[128 101 142 108  93] : (101)
[ 90 110 105 122 110] : (5)
[127 159 127 127 176] : (59)
[106 114 144 113 101] : (132)
[ 99 112 103 136  82] : (172)
[214 124 124 105  91] : (85)
[ 89 138  98 133 131] : (15)
[186  94  94  94  94] : (162)
[130 126 156 120  84] : (51)
[116 176 121 188 156] : (63)
[206  92 106 106 150] : (100)
again (85): 	[124]
places (162): [94]	2 3 4 5
again (162): 	[94]
again (59): 	[127]
again (5): 	[110]
places (5): [90]	1

[ 88 137  89 136 136  86 135  86 135 136 136 135 137  87 136 116] = (43)
[117 160 112 170 136 117 117 117 158 164 164 166 136 121 162 167] = (2)
[102  83 122  55 140  94 142  95 144 141 102 140 147  94 140 147] = (93)
places (43): [137]	2 13
asked: [ 88 137  89 136 136  86 135  86 135 136 136 135 137  87 136 116]	(43)
places (2): [117]	1 6 7 8
places (2): [166]	12
places (2): [121]	14

[134  92 120 159 113 140] = (104)
[151  99  56  83 118 150] = (83)
[134 123  96 132 131 122] = (134)
[190 190 146 190 120 190] = (25)
[ 98 157 186 135 129 156] = (11)
[152 184  96 133 118 179] = (34)
[161 129 129 141 130 205] = (4)
[141 109 107 152 121 235] = (98)
[127 130 145 145 145  96] = (94)
places (94): [130]	2
again (25): 	[190]
places (94): [145]	3 4 5

[130 147 126 128  72 125 126 145 139] = (22)
[160  79 150  75  75 146 160  71 181] = (62)
[128 152 128 135 162 128 135 148 128] = (97)
[123 126 123 120  99 124 114 125 100] = (48)
[176 104 145 152 250 144 167 109 189] = (39)
asked: [176 104 145 152 250 144 167 109 189]	(39)
places (97): [148]	8
places (48): [123]	1 3
again (22): 	[126]
asked: [128 152 128 135 162 128 135 148 128]	(97)

[147 150 144 139 148 142 175 151 163 136 151 149 122 141 172 162 144 155
 145 130 168 156 158 163 165 169 132 133 161 155 151 132 149 153 164 151
 152 140 165 137 153 160 144 144 137 161]  (137)
[132 102 139 142 127 153  86 124  77 151 130 143 202 139  84 112 157 124
 125 150  95 125 127  86  82  97 159 167 113 114 100 175 140 112  92 139
 129 137  85 164 118  95 129 148 165 107]  (9)
[129 160 147 139 154 132 190 148 170 140 146 143 102 140 176 158 125 152
 153 160 174 150 158 178 184 192 116 132 146 148 172 129 168 179 176 146
 150 126 171 127 152 170 156 155 131 160]  (53)
[109 150 152 131 161 131 240 148 166 136 152 157  86 133 202 176 123 164
 152 103 203 164 186 194 206 247  85 131 149 144 189 132 208 209 198 160
 161  97 182 123 154 181 163 181 133 174]  (64)
[136  97 137 141 125 155  83 124  74 149 132 145 208 138  84 114 163 126
 122 147  94 127 128  81  76  92 161 167 117 115  96 177 136 105  88 141
 130 138  83 166 118  91 125 146 166 108]  (107)
[123 211 152 140 159 133 206 150 171 143 149 148  99 141 184 163 124 156
 156 127 183 155 167 186 194 211 109 135 145 148 180 133 184 193 185 151
 154 120 176 128 154 176 163 166 134 164]  (138)
[134  99 136 139 126 153  89 124  78 147 131 144 200 136  88 115 159 126
 122 144  98 127 129  86  81  98 157 163 118 115  99 172 137 108  92 140
 130 135  87 162 118  94 125 145 162 110]  (60)
asked: [136  97 137 141 125 155  83 124  74 149 132 145 208 138  84 114 163 126
 122 147  94 127 128  81  76  92 161 167 117 115  96 177 136 105  88 141
 130 138  83 166 118  91 125 146 166 108]	(107)
asked: [109 150 152 131 161 131 240 148 166 136 152 157  86 133 202 176 123 164
 152 103 203 164 186 194 206 247  85 131 149 144 189 132 208 209 198 160
 161  97 182 123 154 181 163 181 133 174]	(64)
asked: [132 102 139 142 127 153  86 124  77 151 130 143 202 139  84 112 157 124
 125 150  95 125 127  86  82  97 159 167 113 114 100 175 140 112  92 139
 129 137  85 164 118  95 129 148 165 107]	(9)

[137 146 142 139 128 125 124 131 134  50 128 113 126 111 118 125 130 138
 127 122 117 125] : (86)
[130 115 118 146 123 132 122 132 130  41 127 137 184 117 125 127 129 150
 130 123 142 129] : (12)
[137 152 147 133 127 125 127 130 133  71 129 124 118 111 119 131 130 123
 126 126 111 127] : (84)
[133 120 122 149 126 129 120 132 134  23 128 106 160 115 120 126 129 155
 129 119 134 126] : (147)
[135 132 121 125 127 120 120 132 134 125 128 101 147 120 119 125 129 152
 128 125 128 125] : (129)
[137 152 147 133 127 125 113 130 113  71 129 124 118 111 113 127 130 130
 126 124 113 126] : (208)
[136 137 135 143 128 126 121 131 134  34 128 104 135 112 118 124 130 146
 128 120 123 125] : (206)
[129 117 120 144 122 133 123 132 128  59 128 155 192 118 128 127 130 142
 131 126 144 130] : (139)
[131 115 119 148 124 131 121 132 132  29 127 119 173 116 122 127 129 154
 129 121 139 128] : (81)
[136 144 147 122 124 129 136 127 131 144 128 147 147 147 121 138 129 118
 125 129 111 130] : (158)
[137 151 150 125 124 127 134 128 131 122 129 145 100 115 121 134 130 119
 125 128 110 128] : (149)
asked: [136 137 135 143 128 126 121 131 134  34 128 104 135 112 118 124 130 146
 128 120 123 125]	(206)
places (129): [120]	6 7 14
asked: [129 117 120 144 122 133 123 132 128  59 128 155 192 118 128 127 130 142
 131 126 144 130]	(139)
places (158): [147]	3 12 13 14

[131 131 131 130 131 130]  (128)
[103 148 148 148 148 141]  (27)
[ 84 127  95 143 183 130]  (21)
[141 121 218 132 144 119]  (117)
[129 119 188 129 139 135]  (7)
again (7): 	[129]
again (27): 	[148]
asked: [ 84 127  95 143 183 130]	(21)
places (128): [131]	1 2 3 5

[197 112 144  88 135 123 165 103 193]  (55)
[122 135  99  84  99 113  93 153 114]  (106)
[197 112 144 134 135 123 165 103 193]  (18)
[130 122  92  86  98 112  88 132 151]  (126)
[ 68 209 171 147 147 133 103 227  98]  (78)
[166 123 107  94 115 116 123 121 182]  (73)
[ 40 153  90  89 127 133  39 174 104]  (163)
[197  97 144 134 135 123 165 103 193]  (17)
[107 181 107 182 115 107 107 121 182]  (113)
[118 165  94  76 102 118 103 102 136]  (103)
places (103): [102]	5 8
places (113): [182]	4 9
places (163): [133]	6
again (78): 	[147]

[156 107 146 132 135 119 115] : (77)
[149 113 119  92 130 168 122] : (58)
[123 149 117 149 149 149 122] : (31)
[120 115 121 160 157  93 160] : (44)
[156 107 146 132 135 162 115] : (79)
[107 102 102  20 102 168 104] : (102)
again (44): 	[160]
again (102): 	[102]
again (31): 	[149]

[ 97 140  97 134  97 154 154 156  97 172 153 106 154  97 107 169 103 166
 176 121 154 165]  (145)
[100 140 145 134 165  86 154 156  97 172 118 106 166  87 107 169 137 166
 176 121 103 165]  (65)
[102 122 123 117 168  97 160 160  99 173 112 106 168 170 125 115 123 170
 176 114 104 168]  (133)
[117 116 115 115 116 120 144 144 116 148 118 116 116 118 196 215 116 215
 210  71  86 207]  (19)
[167  68  55  84  80 211 100 100 170  66 132 158  79 200 200  76 212  81
  58 120 162  80]  (127)
asked: [167  68  55  84  80 211 100 100 170  66 132 158  79 200 200  76 212  81
  58 120 162  80]	(127)
places (19): [116]	2 5 9 12 13 17
asked: [117 116 115 115 116 120 144 144 116 148 118 116 116 118 196 215 116 215
 210  71  86 207]	(19)
places (133): [170]	14 18
places (145): [154]	6 7 13 21

[127 127 127 127 134 134 128] : (121)
[229 132 140 140 140 151 140] : (152)
[129 131 129 127 127 127 127] : (99)
[140 130 127 125 125 127 127] : (8)
[144 128 141 129 132 120 120] : (24)
[160 128 119 120 121 137 142] : (88)
places (121): [128]	7
places (152): [140]	3 4 5 7
places (24): [128]	2
places (99): [127]	4 5 6 7
again (24): 	[120]
places (121): [127]	1 2 3 4
places (8): [127]	3 6 7

[136 116 134 137 134 127 123 123 115] = (153)
[162 160 137 160 160 116  94  75 157] = (6)
[143  99 155 145 147 132 130 154  19] = (184)
[117 137 138 120 129 136 145 166  59] = (109)
[142 110 127 140 134 120 111  97 161] = (124)
[105 108 122 106 108 136 150 164 108] = (68)
[126 125 144 129 135 135 141 162  47] = (189)
[129  93 113 128  93 121 115  93 210] = (36)
[154  93 130 152 138 117  99  81 169] = (167)
again (68): 	[108]
again (189): 	[135]
places (36): [129]	1
again (6): 	[160]
places (36): [93]	2 5 8

